Below are the code and all the weights of a small trained network. Each question names an input and a class and asks about switching units off, where a switched-off unit gives its printed mean instead of its output.

import numpy as np


def w(rows, s, z=0):
    codes = np.array(rows[::2]) - 128.0
    scale = np.full(codes.shape[1], s)
    scale[-1] = z or s
    return codes * scale


def f(y):
    return y / 2 * (1 + np.tanh(0.7978845608 * (y + 0.044715 * y**3)))


def log_softmax(a):
    a = a - a.max(-1, keepdims=True)
    return a - np.log(np.exp(a).sum(-1, keepdims=True))


def net(x, mask):
    res = np.array(x, float).reshape(1, 5) / 4 @ E
    y = f(res @ A[0][:, :-1].T + A[0][:, -1])
    res = res + np.where(mask, y, B[0][:, -1]) @ B[0][:, :-1]
    return log_softmax(res[-1] @ U[:, :-1].T + U[:, -1])


A, B = {}, {}
E = w([
[174,90,143,77,135,139,130,169,68,79],'x0',
[50,70,152,161,143,144,7,211,149,96],'x1',
[100,202,71,1,109,67,161,140,127,39],'x2',
[93,196,188,120,168,70,126,142,197,185],'x3',
[166,188,105,96,233,145,201,245,173,109],'x4',
],0.0086)
A[0] = w([
[161,142,37,50,63,83,191,83,104,120,216],'neuron 0',
[191,142,213,107,254,114,207,215,195,141,131],'neuron 1',
[60,139,202,119,141,80,88,161,161,143,85],'neuron 2',
[105,187,136,155,173,82,66,95,245,221,98],'neuron 3',
[139,182,59,122,89,90,222,46,132,152,162],'neuron 4',
[145,80,92,119,250,159,168,227,154,116,225],'neuron 5',
[186,68,169,235,73,185,58,97,131,159,253],'neuron 6',
],0.0066,0.0028)
B[0] = w([
[191,97,167,107,114,45,79,53,142,8,242],'neuron 0',
[86,93,102,254,51,160,179,168,160,141,224],'neuron 1',
[138,42,145,31,187,98,125,137,127,55,166],'neuron 2',
[171,105,64,71,158,237,91,124,212,76,201],'neuron 3',
[175,115,221,125,183,38,176,53,138,110,230],'neuron 4',
[131,135,49,145,108,168,184,230,108,164,202],'neuron 5',
[71,94,92,188,97,176,197,112,103,108,254],'neuron 6',
],0.0073,0.01)
U = w([
[41,100,55,226,48,179,146,176,117,212,166],'0',
[148,110,29,23,194,176,98,194,158,84,185],'1',
[123,97,212,104,120,4,97,79,76,73,177],'2',
[143,211,163,81,193,129,74,153,67,254,2],'3',
[151,162,155,143,141,124,176,89,193,200,83],'4',
],0.006,0.0044)

Each question gives the input, the list of numbers given to net, and the class t.
The units are the neurons (one row each of A and B). Each row of codes is followed by its name. A weight is (code - 128) times the scale printed after its matrix; where a second scale follows, it is the last column's (A, B and U).
mask holds one flag per neuron, in row order. A switched-off neuron (its flag False) gives its mean, the last column of its row in B, instead of its output. The means were averaged over made-up inputs and are rounded, as every weight is.
A unit's drop is (log p(t) with every unit on - log p(t) with that unit switched off) / (log p(t) with every unit on - log p(t) with every unit switched off).
The circuit of an input: a set's keep is (log p(t) with only the set's units on - log p(t) with every unit switched off) / (log p(t) with every unit on - log p(t) with every unit switched off). Starting from all 7 units, units are removed one at a time, each time the one whose removal leaves the highest keep (on an exact tie, the one counted first), for as long as the keep stays at least 0.8.
circuit, biggest first: the units of the circuit, biggest drop first
top k neurons: the k neurons with the biggest drops, biggest first
drop of u: that unit's drop, to one decimal
input [-5,-5,-3,-7,-4], class 2: circuit, biggest first	(neuron 4; neuron 1)
input [8,-5,-5,7,8], class 0: circuit, biggest first	(neuron 1)
input [4,-6,7,6,6], class 4: top 3 neurons	(neuron 1; neuron 5; neuron 2)
input [7,-6,1,1,5], class 4: circuit, biggest first	(neuron 1; neuron 4)
input [-1,-7,6,4,8], class 4: circuit, biggest first	(neuron 1; neuron 4)
input [-7,-2,-2,-1,6], class 0: top 4 neurons	(neuron 1; neuron 0; neuron 5; neuron 2)
input [-8,8,-1,2,-2], class 1: top 2 neurons	(neuron 3; neuron 2)
input [7,-4,3,1,2], class 2: top 2 neurons	(neuron 0; neuron 3)
input [2,0,-1,-5,-8], class 0: top 2 neurons	(neuron 6; neuron 4)
input [-2,0,3,-5,7], class 0: top 3 neurons	(neuron 1; neuron 3; neuron 5)
input [-5,-2,2,-4,8], class 0: top 4 neurons	(neuron 1; neuron 5; neuron 3; neuron 2)
input [1,-6,8,3,6], class 2: top 2 neurons	(neuron 0; neuron 4)
input [-3,-2,5,-2,7], class 0: top 3 neurons	(neuron 1; neuron 5; neuron 3)
input [3,-5,-6,8,-7], class 0: circuit, biggest first	(neuron 6)
input [-4,-7,4,2,5], class 2: drop of neuron 4	0.4
input [5,-4,1,2,5], class 0: drop of neuron 4	0.0
input [-2,2,0,7,8], class 0: drop of neuron 1	2.0
